Below is a small trained network, with its code and all its weights. Each question gives an input and a target symbol and asks what happens when units are switched off, that is, made to give their printed mean instead of their output.

import numpy as np


def w(rows, s, z=0):
    codes = np.array(rows[::2]) - 128.0
    scale = np.full(codes.shape[1], s)
    scale[-1] = z or s
    return codes * scale


def f(y):
    return y / 2 * (1 + np.tanh(0.7978845608 * (y + 0.044715 * y**3)))


def softmax(a):
    e = np.exp(a - a.max(-1, keepdims=True))
    return e / e.sum(-1, keepdims=True)


def log_softmax(a):
    a = a - a.max(-1, keepdims=True)
    return a - np.log(np.exp(a).sum(-1, keepdims=True))


def net(x, mask):
    ids = ['αβγδθλμξπσφω'.index(c) for c in x.split()]
    T = len(ids)
    res = E[ids] + P[:T]
    u = 0
    for l in range(2):
        q, k, v = (res @ M[l].T for M in (Q, K, V))
        z = softmax(np.where(np.tri(T) > 0, q @ k.T / 2**0.5, -1e9)) @ v
        res = res + np.where(mask[u], z, O[l][:, -1]) @ O[l][:, :-1]
        u += 1
        y = f(res @ A[l][:, :-1].T + A[l][:, -1])
        res = res + np.where(mask[u : u + 4], y, B[l][:, -1]) @ B[l][:, :-1]
        u += 4
    return log_softmax(res[-1] @ U[:, :-1].T + U[:, -1])


Q, K, V, O, A, B = {}, {}, {}, {}, {}, {}
E = w([
[127,151,103,170,127,118,130,213,186,135],'α',
[173,154,110,136,166,86,98,168,125,123],'β',
[206,113,130,101,104,112,252,93,170,143],'γ',
[224,93,83,138,167,160,114,129,112,157],'δ',
[121,160,133,158,90,52,122,171,111,186],'θ',
[152,161,91,122,145,102,127,106,97,111],'λ',
[172,184,99,105,140,131,91,146,176,181],'μ',
[146,141,99,190,120,151,111,107,89,136],'ξ',
[151,158,121,196,106,111,110,160,113,89],'π',
[98,76,158,170,157,28,185,103,115,121],'σ',
[122,92,118,208,145,152,135,164,59,121],'φ',
[210,111,54,151,133,80,233,136,130,131],'ω',
],0.023)
P = w([
[64,232,166,151,75,81,2,78,136,23],'0',
[116,144,158,79,152,113,89,92,151,115],'1',
[129,170,130,105,124,103,79,111,151,96],'2',
[133,151,105,92,159,96,122,113,160,115],'3',
[142,118,130,87,118,112,162,105,129,158],'4',
[154,119,104,92,92,127,119,139,130,152],'5',
[140,145,60,127,119,87,120,139,160,129],'6',
[158,178,60,160,84,69,123,166,160,92],'7',
[151,128,85,126,88,69,193,145,139,148],'8',
[140,132,55,149,81,77,172,166,143,140],'9',
],0.0071)
Q[0] = w([
[137,149,151,141,108,167,121,125,100,112],'L0H1',
[52,129,150,117,127,255,107,127,106,67],'L0H1',
],0.0099)
K[0] = w([
[157,159,170,136,168,114,164,150,49,157],'L0H1',
[101,113,98,58,126,127,87,23,2,56],'L0H1',
],0.008)
V[0] = w([
[10,132,62,88,56,218,186,214,190,76],'L0H1',
[21,154,190,201,236,254,159,99,85,37],'L0H1',
],0.0051)
O[0] = w([
[199,172,148,80,103,140,155,251,154,81,75],'L0H1',
[119,67,130,107,109,144,88,118,142,72,2],'L0H1',
],0.015,0.0093)
A[0] = w([
[141,133,180,161,114,108,101,80,167,162,170],'L0N1',
[175,151,99,84,147,141,149,127,108,71,118],'L0N2',
[149,245,146,50,113,160,142,140,160,193,162],'L0N3',
[113,105,181,253,172,76,104,185,15,173,254],'L0N4',
],0.007,0.0036)
B[0] = w([
[127,100,98,222,175,182,166,116,32,90,157],'L0N1',
[61,68,126,139,121,155,55,150,120,188,130],'L0N2',
[106,114,79,247,151,128,108,61,185,160,185],'L0N3',
[124,179,91,80,185,125,70,223,207,118,252],'L0N4',
],0.012,0.017)
Q[1] = w([
[75,55,254,122,11,176,184,145,111,44],'L1H1',
[162,135,103,203,100,137,137,130,156,139],'L1H1',
],0.011)
K[1] = w([
[139,108,253,82,225,167,51,82,84,29],'L1H1',
[129,135,91,167,156,160,156,153,45,144],'L1H1',
],0.0057)
V[1] = w([
[255,120,146,100,146,178,169,137,126,58],'L1H1',
[129,138,113,197,52,157,189,40,146,124],'L1H1',
],0.0079)
O[1] = w([
[211,122,28,157,145,1,99,125,178,46,5],'L1H1',
[111,129,94,129,129,157,218,60,232,140,145],'L1H1',
],0.0099,0.02)
A[1] = w([
[150,71,19,254,139,127,81,105,140,110,141],'L1N1',
[135,111,158,165,192,144,170,90,190,190,114],'L1N2',
[146,114,85,81,170,35,76,30,8,142,6],'L1N3',
[68,96,147,156,84,141,103,202,78,148,243],'L1N4',
],0.0069,0.0026)
B[1] = w([
[104,70,93,70,125,129,152,148,68,210,164],'L1N1',
[175,132,142,136,109,175,76,187,105,88,251],'L1N2',
[67,158,166,229,164,96,119,47,234,247,146],'L1N3',
[184,81,120,40,119,56,172,68,190,80,215],'L1N4',
],0.011,0.025)
U = w([
[123,131,121,149,117,110,89,154,72,85,226],'α',
[60,47,143,143,182,126,145,143,142,92,112],'β',
[159,153,83,119,159,134,159,75,152,88,164],'γ',
[51,167,110,129,75,106,137,72,134,121,210],'δ',
[125,203,74,142,166,103,164,162,3,115,184],'θ',
[118,147,165,78,114,106,171,149,94,157,146],'λ',
[76,153,172,132,147,170,105,125,108,115,2],'μ',
[155,54,132,139,146,126,69,166,109,100,67],'ξ',
[76,129,89,112,99,123,106,106,89,113,217],'π',
[97,76,142,157,138,110,136,185,114,124,84],'σ',
[244,162,196,173,120,80,85,98,140,132,102],'φ',
[60,97,88,135,143,99,150,145,84,173,58],'ω',
],0.0066,0.0064)

Each question gives the input, a string of symbols that net reads in full, and the target symbol t.
The units are the heads (2 rows each of Q, K, V and O) and the neurons (one row each of A and B). Each row of codes is followed by its name. A weight is (code - 128) times the scale printed after its matrix; where a second scale follows, it is the last column's (O, A, B and U).
mask holds one flag per unit, layer by layer, with each layer's heads first. A switched-off unit (its flag False) gives its mean, the last column of its rows in O or B, instead of its output. The means were averaged over made-up inputs and are rounded, as every weight is.
A unit's drop is (log p(t) with every unit on - log p(t) with that unit switched off) / (log p(t) with every unit on - log p(t) with every unit switched off).
unit that matters most: the unit with the biggest drop
top k neurons: the k neurons with the biggest drops, biggest first
k most important neurons of layer l: the k neurons of layer l with the biggest drops, biggest first
input β φ β β π δ, target ω: 3 most important neurons of layer 1	L1N2, L1N3, L1N1
input π β φ, target ξ: unit that matters most	L1H1
input θ θ δ, target λ: 2 most important neurons of layer 0	L0N4, L0N3
input ω λ β, target θ: 2 most important neurons of layer 1	L1N4, L1N3
input γ β μ β β, target μ: top 3 neurons	L0N3, L1N4, L0N4
input β π ξ δ γ β σ, target γ: 2 most important neurons of layer 0	L0N4, L0N3
input θ β α δ β β μ γ μ θ, target μ: top 3 neurons	L0N3, L0N4, L1N4
input δ σ θ δ β β θ σ, target λ: top 4 neurons	L1N4, L0N3, L0N4, L1N2
input μ ω μ, target μ: 2 most important neurons of layer 1	L1N2, L1N4
input γ ξ π, target γ: 2 most important neurons of layer 0	L0N4, L0N3
input θ β β σ θ π, target λ: top 2 neurons	L1N4, L0N3
input μ γ β λ, target γ: 3 most important neurons of layer 0	L0N4, L0N3, L0N1
input φ δ β δ γ ω β, target θ: top 2 neurons	L1N4, L1N3
input γ β δ β γ μ σ, target μ: unit that matters most	L0N3
input θ δ β θ δ β β β ξ, target λ: top 4 neurons	L1N4, L0N3, L0N4, L1N2
input γ β θ ω π, target θ: 3 most important neurons of layer 1	L1N4, L1N3, L1N2
input θ β δ ω, target θ: top 3 neurons	L1N4, L1N3, L0N3
input δ μ α δ γ δ ω λ, target ω: top 2 neurons	L1N1, L0N4
input β μ π, target μ: top 2 neurons	L0N3, L0N4
input β γ δ φ, target γ: unit that matters most	L0N4
input δ θ ξ δ β α ω, target ω: top 3 neurons	L1N1, L1N4, L0N4
